Here is a tiny trained network, its code and every weight. The questions are about switching its units off for an input and a class, where a switched-off unit gives its printed mean instead of its output.

import numpy as np


def w(rows, s, z=0):
    codes = np.array(rows[::2]) - 128.0
    scale = np.full(codes.shape[1], s)
    scale[-1] = z or s
    return codes * scale


def f(y):
    return np.maximum(y, 0)


def log_softmax(a):
    a = a - a.max(-1, keepdims=True)
    return a - np.log(np.exp(a).sum(-1, keepdims=True))


def net(x, mask):
    res = np.array(x, float).reshape(1, 5) / 4 @ E
    y = f(res @ A[0][:, :-1].T + A[0][:, -1])
    res = res + np.where(mask, y, B[0][:, -1]) @ B[0][:, :-1]
    return log_softmax(res[-1] @ U[:, :-1].T + U[:, -1])


A, B = {}, {}
E = w([
[95,95,214,161,46,55,113,65,229,225],'x0',
[44,27,75,19,59,205,199,105,164,92],'x1',
[166,27,228,48,197,3,134,123,154,20],'x2',
[58,143,148,176,176,234,6,78,205,33],'x3',
[205,156,143,7,68,177,46,42,53,144],'x4',
],0.0068)
A[0] = w([
[168,180,171,189,162,128,64,123,143,131,113],'n0',
[142,137,103,119,192,162,81,169,57,29,147],'n1',
[193,135,138,62,90,107,155,91,67,178,106],'n2',
[158,165,176,175,192,111,39,142,122,115,138],'n3',
[187,160,77,96,153,107,212,158,63,90,79],'n4',
[116,105,166,102,196,124,44,89,185,43,103],'n5',
[101,64,98,75,67,114,227,157,109,142,111],'n6',
[205,37,202,77,146,2,177,102,134,69,98],'n7',
[88,170,79,186,66,160,93,104,139,196,253],'n8',
[183,143,146,46,126,165,36,68,101,150,57],'n9',
[68,114,144,219,180,185,101,149,228,60,93],'n10',
[125,154,150,113,134,190,21,27,137,75,94],'n11',
[63,53,110,62,95,183,177,77,167,101,87],'n12',
[109,112,195,123,48,52,134,78,186,179,125],'n13',
[138,121,187,161,72,74,100,40,205,189,34],'n14',
[217,171,156,160,153,36,151,175,66,199,56],'n15',
[103,113,99,170,161,67,220,173,129,148,101],'n16',
[155,147,138,61,94,120,128,102,86,152,120],'n17',
],0.0077,0.0026)
B[0] = w([
[84,76,158,38,60,193,22,129,147,55,192],'n0',
[32,77,58,133,181,101,140,28,57,52,216],'n1',
[140,133,216,210,230,45,182,185,136,239,195],'n2',
[106,103,165,19,70,200,52,141,162,111,204],'n3',
[51,45,62,180,209,139,178,48,29,60,208],'n4',
[253,198,86,146,132,227,172,65,118,209,208],'n5',
[160,68,226,86,58,165,30,153,101,173,209],'n6',
[216,228,12,125,107,188,108,66,187,250,249],'n7',
[196,212,59,160,109,192,151,46,136,148,219],'n8',
[33,177,129,117,151,3,109,204,182,163,195],'n9',
[158,128,241,142,213,60,128,186,97,229,222],'n10',
[132,88,253,245,212,84,216,238,97,244,205],'n11',
[107,81,198,14,51,170,18,151,179,93,206],'n12',
[47,49,36,171,171,114,185,38,24,35,208],'n13',
[23,39,50,159,158,94,146,74,30,27,202],'n14',
[168,50,193,34,13,214,28,196,89,86,222],'n15',
[92,170,184,166,176,23,132,204,193,246,206],'n16',
[102,155,198,163,158,50,101,180,176,144,176],'n17',
],0.0058,0.011)
U = w([
[166,101,222,173,159,116,165,172,97,178,209],'0',
[106,83,208,32,31,211,19,164,148,43,52],'1',
[36,75,45,162,179,92,169,36,60,14,55],'2',
[89,171,191,170,193,2,147,218,169,188,30],'3',
[228,231,31,147,95,231,148,41,150,198,81],'4',
[147,190,162,122,88,96,171,113,179,46,252],'5',
],0.0082,0.005)

Each question gives the input, the list of numbers given to net, and the class t.
The units are the neurons (one row each of A and B). Each row of codes is followed by its name. A weight is (code - 128) times the scale printed after its matrix; where a second scale follows, it is the last column's (A, B and U).
mask holds one flag per neuron, in row order. A switched-off neuron (its flag False) gives its mean, the last column of its row in B, instead of its output. The means were averaged over made-up inputs and are rounded, as every weight is.
A unit's drop is (log p(t) with every unit on - log p(t) with that unit switched off) / (log p(t) with every unit on - log p(t) with every unit switched off).
The circuit of an input: a set's keep is (log p(t) with only the set's units on - log p(t) with every unit switched off) / (log p(t) with every unit on - log p(t) with every unit switched off). Starting from the 12 units with the biggest drops (on a tie, the unit counted first), units are removed one at a time, each time the one whose removal leaves the highest keep (on an exact tie, the one counted first), for as long as the keep stays at least 0.8.
units of the circuit, in order: the units of the circuit, biggest drop first
unit that matters most: the unit with the biggest drop
top k neurons: the k neurons with the biggest drops, biggest first
drop of u: that unit's drop, to one decimal
input [-7,6,-4,-3,6], class 2: unit that matters most => n4
input [0,-8,-7,-1,-7], class 1: top 2 neurons => [n15, n0]
input [1,5,1,6,7], class 3: units of the circuit, in order => [n11, n9]
input [-3,4,0,6,-6], class 0: top 3 neurons => [n10, n9, n5]
input [8,-7,-5,2,8], class 2: top 2 neurons => [n14, n13]
input [0,3,8,-4,8], class 3: units of the circuit, in order => [n2, n9]
input [-8,8,-8,-2,-7], class 1: top 4 neurons => [n6, n12, n13, n7]
input [-3,2,-6,3,6], class 3: top 2 neurons => [n11, n9]
input [-7,-1,4,-7,8], class 3: top 4 neurons => [n2, n9, n17, n13]
input [-5,5,6,3,3], class 4: top 2 neurons => [n5, n7]
input [0,6,-1,2,7], class 3: top 3 neurons => [n11, n9, n15]
input [-5,1,-3,7,7], class 0: top 3 neurons => [n11, n16, n5]
input [3,-6,-7,7,7], class 0: top 3 neurons => [n11, n7, n8]
input [1,-7,-4,6,6], class 1: top 3 neurons => [n0, n3, n2]
input [-3,-6,8,7,-1], class 4: units of the circuit, in order => [n5]
input [6,-7,-7,0,-4], class 1: units of the circuit, in order => [n0, n15]
input [-3,4,6,1,-4], class 4: units of the circuit, in order => [n7, n5]
input [-1,3,-4,2,4], class 3: drop of n11 => 0.4
input [-1,1,7,1,3], class 4: drop of n7 => 0.2
input [-8,-6,6,1,0], class 2: units of the circuit, in order => [n1]
input [4,7,1,-6,-4], class 1: drop of n10 => 0.2
